Each row has a name. After each piece below comes the name of the row it's from, unless a question asks for something else. Each question is about the rows just above it. Places in a row count from 0.

j460: [160 145 115 124 157 129 145 156 129 143  89 124  75 116]
j229: [134 175 129 135 191 166 115 143 144 184  74 147  76 172]
j183: [ 96 145 102 139 133 135 106  81 149 117 128  89 134 117]
j198: [152  76 116 134 103  90  97 154 131 100 121 145 102 143]
j150: [ 94 123 145  89 139 125 130  88 142 131 137  84 136 126]
j801: [ 98 142 105 118 182 131 100  81 105 152 153 107 147 138]
j910: [152  76 116 134 103  90  97 138 133  80 133 130 120  80]
j26: [ 95 179 120 137 179 184 106 117 167 180 131 115 167 121]
j468: [ 95 179 120 137 179 184 106 117 167 180 131 115 138 201]
j584: [160 145 115 124 157 129 145  98 126 197 107  94 107 155]
j12: [185  88 142 186 112 109 172 208 104  95  86 165 110  93]
Every place of [80] in j910:
9 13
Among the named rows, does one hold [ 85 136 126] next to each other, in this order?
no
Among the named rows, does one hold [112 109] next to each other, in this order?
yes
At which places does j26 hold [95]?
0

j946: [160 193 157 119 130  79 114 123 107  74 180 154  68 137  99  74  73  84
 159]
j150: [168 186  89 107 155 108 155  77  81 101 184 143 116  62 146 149 106 126
 167]
j229: [104 120 185 167 144 173 167 167 167 202 159 118 120 120 192  89 142 120
 117]
j26: [156 166 193 166 113 165 127 114 178 196  61  93  98 155 157 203 119 141
  58]
j460: [138  61 144 168 117  81  77 200 167 142 155  89 110  63 184 182  93 115
 165]
j183: [187 188 143 143 176 112 195 133 184 201  86  74 160 199 137 133 162  79
 186]
At which places does j229 hold [167]?
3 6 7 8
Which row holds [144 173 167]?
j229
Which value is in both j946 and j229?
[159]

j910: [120 127 120 138 125]
j460: [159 112 159 132 115]
j801: [ 96 189  91 182 188]
j183: [ 92 196  88 192 196]
j584: [177 109 139 136 112]
j468: [160 114 160 127 115]
j26: [137 135 138 148 138]
j198: [147  91 148  98  92]
j12: [111 140 111 139 141]
Which value is in both j12 and j584?
[139]
Where do [137 135] appear?
j26

j183: [ 80 129 129 103  42  80 137  98 160 169  98  74  98]
j910: [210 220  41 194 127 200 165 217  98 219  96 144 194]
j584: [ 33  38 194 127  95 215 117  41 104  96 175 219 179]
Places of [129] in row j183:
1 2
Which row holds [220  41 194 127]?
j910
The one value in j910 and j183:
[98]
Which value is in both j183 and j910?
[98]
Which row holds [210 220  41 194 127 200 165 217  98 219  96 144 194]?
j910
Is [160  98] printed in one of the named rows, side by side and in this order?
no

j12: [102 138 102 102 102  97]
j150: [124 131 116 118 107 119]
j584: [104 113 192 179 199 187]
j229: [108 127 166 161 186 102]
j460: [103 131 116 118 107 119]
j910: [108 127 166 116  99  87]
[124 131 116 118 107 119] is in which row?
j150
Every place of [102] in j12:
0 2 3 4
Does one of the named rows hold [102 186 161] side by side, in this order?
no
Which value is in both j12 and j229?
[102]
find: [103 131 116 118 107 119]
j460

j150: [169 191 139  99 180 104]
j910: [190 118 118 190 118 190]
j584: [191  47 118 103 191 145]
At which places does j910 hold [190]?
0 3 5
Places of [145] in row j584:
5
[ 47 118] is in which row?
j584
Shared by j150 and j584:
[191]
Every place of [169] in j150:
0

j198: [215 115 116 135  83  98 191 187 208 175]
j229: [141 160 106 142 111 187  80 114 211 121]
j150: [ 86 200 112 121 151  88 152 121 104  46]
j26: [216 178 212 187 116 112 123 214  80  53]
j12: [138  47 212 196  81 211 192 204 115 193]
j183: [198  85 116 174  71 169  54 177 148 107]
j584: [151  86 112 151 151  88 212 121 151 173]
The one value in j229 and j12:
[211]
find: [135  83]
j198
At which places does j584 hold [151]?
0 3 4 8

j12: [119 176 206 134]
j460: [140 123 140 137]
j584: [121  85 121  85]
j468: [158 137 145 157]
j198: [142 193 119 167]
j910: [111  91 123 103]
j801: [ 86  66 134  84]
j26: [205 206 119 173]
j150: [129 191 109 158]
find: [ 86  66 134]
j801
Which value is in both j150 and j468?
[158]
The one value in j468 and j460:
[137]
Places of [85] in row j584:
1 3

j460: [104 180 135  97 110  91]
j468: [106  96 110 113 176  91]
j198: [ 97 180 104 135 110 121]
Which row holds [ 97 180 104 135 110]?
j198
find: [ 96 110]
j468

j150: [ 40 177  94 129 181]
j460: [ 45 171 107 176 137]
j801: [151 210 194  97 171]
j584: [108  46 175  45 101]
Is [137 176] printed in one of the named rows, side by side and in this order?
no
Among the named rows, does one hold [ 97 171] next to each other, in this order?
yes
The one value in j460 and j584:
[45]
The row with [ 46 175  45] is
j584

j801: [144 132 143 158  88 118 132 145 111 156 110 131 130 141  88 111 102 150
 197 127 148 135 129 162 144 130 117 116  96  96 149 121  88 120]
j460: [120 135 146 139 114 124 129 141 101 127 128 122 150 136 106 106 142 131
 121 125 113  87 128 126 125 126 120  99 113 138  95 121  97 144]
j150: [132 118 123 134 106 126 137 129 124 118 112 131 126 113 120 161 121 119
 112 134 176 114 130 157 101 115 124 121 125 132  85 125 141 153]
j468: [135 129 114 117 124 144 115 142 134 111 139 121 132 123  82 124 113 128
  91 123  80 135 135 108 108 127 131 131 137 161 129 130 134 100]
j198: [110 129 133 103 146 125 122 137 116 122 127 126 128 138 154 123 109 144
 142 128 111 124 126 121 152 131 110 107 146 122 128 126 153 121]
j946: [114 111 142 134 129 134 132 125 129 140 102 127 114 125 144 133 169 133
  78 134 166 137 130 111  96 131 133 138 111 135 125 133 130 113]
j183: [132 138 123 151 111 131 131 145 125 156 138 140 122  98 113 128  82 127
 176 132 128 127 134 109 114 130 140  54 140 165 120 140 136 117]
j229: [138 115 142 151 159 123 117 143 131 135 131 120 108  89 159 106 128 105
 104 134 179 111 129 119 110 120 122 123 108 147 135 125 131 148]
j910: [114 143 129 136 152  90 135 107 109  97 150 134 109 133  90 131 127 132
 148 130 191 165 126 157  97 132 130 120 134 107 150 118 145 119]
j584: [112 116 136 148 116 174 139 139 142 130 128 129 106 147 124  94 178 152
  95 108  50  40 118 110 139 115 151  94 136 148 108 135 137 129]
j12: [135 126 120 137 152 153 130 127 146 127 133 131 109 128 124 122  89 132
  84 116 167 110 126 143  94 130 133  94 149 123 153 129 133 144]
Which row holds [135 126 120 137 152 153 130 127 146 127 133 131 109 128 124 122  89 132
  84 116 167 110 126 143  94 130 133  94 149 123 153 129 133 144]?
j12
At which places does j801 hold [149]?
30
Is [122 124] printed in one of the named rows, side by side and in this order?
no
Every place of [96] in j801:
28 29

j12: [ 62  77 137  90 117 142]
j150: [152 143  96  60 126 136]
j946: [177 201 105 137 129 120]
j801: [134  94  90  96 119 146]
j910: [112  77  96  90 117 146]
j460: [136  56 193 133 111 137]
j584: [177 201 105 137 137 120]
At which places does j12 hold [137]?
2
Does one of the named rows hold [152 143  96] side by side, in this order?
yes
[90 96] is in which row?
j801
Which value is in both j460 and j150?
[136]
Is [137 120] printed in one of the named rows, side by side and in this order?
yes
The one value in j946 and j12:
[137]
The row with [ 77  96  90 117] is
j910

j26: [113 119 115 182 119 197  82 126 113 134 134 180 111 112 189 125 107]
j460: [162 169 177  88 176  75 176 169 176 134 110  81 174 176 176 165 124]
j229: [101  75  58 113  49 141  62  89  44 116 148 152  85 167 149  81 171]
j12: [113 119 115 182 119 197 114 126 170 134 134 180 111 112 189 125 107]
Does one of the named rows hold [101  75] side by side, in this order?
yes
At which places does j460 hold [169]?
1 7

j910: [ 88 121 122 148 115 170  84 150 143 136 126 123 166 111 107 128 102 132
 106 103 151 136 112]
j26: [ 52 114 145 116 107 174 124 131 123 130 116 130 138 148  88 114 119 140
 128 148 151 122 101]
j183: [187 148 133  93 118 115 149  95  89 105 124 138 165 161 109 128  82 136
 109 142  98 127 185]
j460: [ 84 124 116 131  92  84 153 114 128 139 126 137 123 108 162 125 150 130
 141 163 149 115  69]
j584: [ 92 133 151  89  70 107 122 123 154 124 141 127 108 106  62 131  82 147
 143 116 110 125 101]
j468: [153 128 130 114  70  76 128 147  93 141 125 110 176 124 147 146 150 131
 164 103 142 131 174]
j946: [ 77 143 100 132 113 111 127  99 125 148 137 132 148 125 129 125 186 125
 123 105 112 144  46]
j198: [107 140 102 131 137 175 132 130 153 142 140 127 128 126 157 138 175 111
 128 173 109 139 118]
j229: [165 140 114 175  91 120 187 126 166 137 130 135  78 111  88 108 117 131
 128 175 152 127 129]
j150: [148 123 137  79 177  93 127 115 121 134 112 136 158 126 142 167  69 137
 129 151 139 138 186]
find: [ 77 143 100 132 113 111 127  99 125 148 137 132 148 125 129 125 186 125
 123 105 112 144  46]
j946
Among the named rows, does one hold [105  89  95 149 115] next to each other, in this order?
no

j910: [135 150 184 184 217 217 184 182 126]
j12: [115 136 178  92 178 121 159 111 172]
j150: [178 118 159 111 172  76 109  64 185]
j946: [ 82 134 177  92 121 178 121 146  87]
Does one of the named rows hold [112 172] side by side, in this order?
no
Does one of the named rows hold [150 184 184 217 217] side by side, in this order?
yes
find: [178  92 178 121]
j12
Places of [184] in row j910:
2 3 6
Where do [115 136 178  92 178 121 159 111 172] appear?
j12
find: [178 121 159 111 172]
j12
Is [172  76 109  64] printed in one of the named rows, side by side and in this order?
yes

j801: [118 146 144 112 155]
j468: [119 145 141 112  95]
j26: [199 155 117 170 138]
j229: [ 83 162 135 154 131]
j460: [ 91 155 142 143 109]
j584: [150 147 161 120 135]
j150: [149 126 114 136 139]
Which value is in both j460 and j801?
[155]
Which value is in both j584 and j229?
[135]

j26: [153  95 105  95 153 153  40]
j946: [120 106 113 144 144  84 152]
j584: [125 120 122 135 136 124  95]
j150: [136  94 122 135 136 107 135]
j12: [116  96 153 158 154  76 152]
At which places does j26 hold [153]?
0 4 5
Among the named rows, does one hold [136 107] next to each other, in this order?
yes
Which value is in both j26 and j12?
[153]
Places of [136] in row j150:
0 4
The one value in j12 and j946:
[152]
Shared by j26 and j584:
[95]

j26: [122 127 112 124 191 107 140 113 131 140 134 138 161 138 120 140  75 123
 147 134 109 133 139 128 140 133 118 127 127 126 110 150 142 138 101 127
  97 110 118 157  65 140 116]
j584: [135 128 137  93  89 151 122  72 106 144 111 121 183 130  90 107  83 118
 112 165 116 112 131 205 145 127 112 126 129 125 137 142 135 113 150 140
 132 104 129 103 158 101 135]
j12: [134 124 134 115  67  98 128 119 126 116 148 132 138 132 119 114 107 128
 159 133 139 159 130 160 118 141 135 137 138 137 111 134 127 127  96 124
 147 127 112 144 188 129 133]
Which row holds [134 124 134 115  67  98 128 119 126 116 148 132 138 132 119 114 107 128
 159 133 139 159 130 160 118 141 135 137 138 137 111 134 127 127  96 124
 147 127 112 144 188 129 133]?
j12
Places of [140] in row j26:
6 9 15 24 41
Among the named rows, does one hold [132 138 132 148] next to each other, in this order?
no
[145 127 112 126] is in which row?
j584
At which places does j584 hold [135]?
0 32 42
Where do [122 127 112 124 191 107 140 113 131 140 134 138 161 138 120 140  75 123
 147 134 109 133 139 128 140 133 118 127 127 126 110 150 142 138 101 127
  97 110 118 157  65 140 116] appear?
j26

j198: [150 114 109 140 144 122 100  90 107 107 128 126 132 134 152 124 136 117
 127 106 130 129  90  90 129 156  98 124]
j12: [105 129 161  79 118 197 129 117 118 173 138 181 148 108 159 138 135 138
 188 151 152 118 200 129 151  53 142 118]
j910: [105 129 161  79 176 197 129 151 118 173 138 181 148 108 159 138 135 138
 188 125 155 153 108 122 134 135 133 144]
j150: [122 132 144 157 162 149 121  72  91 163 186 161 206 118 137 121 130 131
 223 122 149 125 174 119 122  62 123  59]
j183: [135 114 121 120 121 126 139 123 126 110 110 118 118 108 133 127 131 123
 112 125 116 115 121 129 126 152 138 128]
j946: [150 114 109 140 144 122 100  90 107 107 128 126 132 134 152 124 136 117
 127 106 130 139 169 137 129  92 132  92]
j229: [121 126 139 123 126 111 110 118 118 121 116 129 116 145 132 140 138 132
 117 125 155 153 108 122 144 135 133 144]
At which places does j150 hold [122]?
0 19 24
find: [121 126 139 123 126 110 110 118 118]
j183
Every place of [117] in j12:
7
Is [135 138 188 151 152] printed in one of the named rows, side by side and in this order?
yes
[150 114 109 140 144 122 100  90 107 107 128 126 132 134 152 124 136 117
 127 106 130 139 169 137 129  92 132  92] is in which row?
j946
Places of [118] in row j12:
4 8 21 27

j183: [139  59  59  95 179]
j910: [112 155  79 109  58]
j460: [139 111  59  95 111]
[139 111  59  95 111] is in which row?
j460
Does one of the named rows hold [ 60  95 179] side by side, in this order?
no
Every place of [59] in j183:
1 2

j584: [137 137 137 138]
j946: [122 169 155 122]
j12: [ 32 138 104 117]
j26: [156 123 135 155]
j801: [137 123 123 123]
The one value in j801 and j26:
[123]
Every place of [123] in j801:
1 2 3
At which places does j584 hold [137]?
0 1 2
Does one of the named rows hold [137 137 138] side by side, in this order?
yes
The one value in j26 and j946:
[155]

j229: [124 109 124 135 117 128 155 119 122 141 158 132 106 138 134 133 127 100
 132 131 141 143 109 117 122 138 122 114 121 135 116 129 118 101 138 138
 130 111]
j183: [131 160 129 125 131 133 149 119 145 120 114 128 125 135 128 121 129 149
 128 119 122 121 114 124 127 130 125 116 126 133 123 119 154 122  94 138
 140 133]
j946: [122 129 134 128 136 124 135 128 128 137 138 128 138 138 127 137 133 151
 121 126 127 130 126 124 132 143 133 117 143 129 103 142 137 144  83 135
 135 129]
j468: [132 109 118 129 145 133 126 131 124 133 139 127 158 129 115 153 136 109
 119 121 123 127 149 133 142 115 124 143 145 126 111 148 129 169  84 115
 113 142]
j460: [130 157 131 116 130 127  72 124 150  92  58 119 131  91 133 130 118 170
 126 138 144 125 129 123 139 110 125 132 134 126 137  96 130 139 151 144
 125 124]
j26: [124 151 126 129 137 128 146 120 155 129 139 113 129 134 137 131 122 126
 123 129 147 131 129 124 119 125 128 123 111 129 132 127 130 135 111 143
 105 132]
j12: [132 128 127 129 112 125 162 137 127 129 135 127 105 146 126 108 137 138
 133 142 118 116 140 132 114 135 131 152 110 129 144 129 112  96 156 114
  90 133]
j910: [128 175 142 126 121 131 119 128 161 132 143 131 112 129 135 113 133 195
 123 120 120 131 124 130 113 129 134 131 119 126 127 129 135  97 101 148
 129 133]
j801: [119 132 120 118 122 138 115 119 129 139 155 124 113 116 134 126 120 133
 117 132 136 134 124 121 129 120 103 123 128 121 138 139 126 118 140 130
 148 132]
Is [126 118 140] printed in one of the named rows, side by side and in this order?
yes
Places of [132] in row j801:
1 19 37

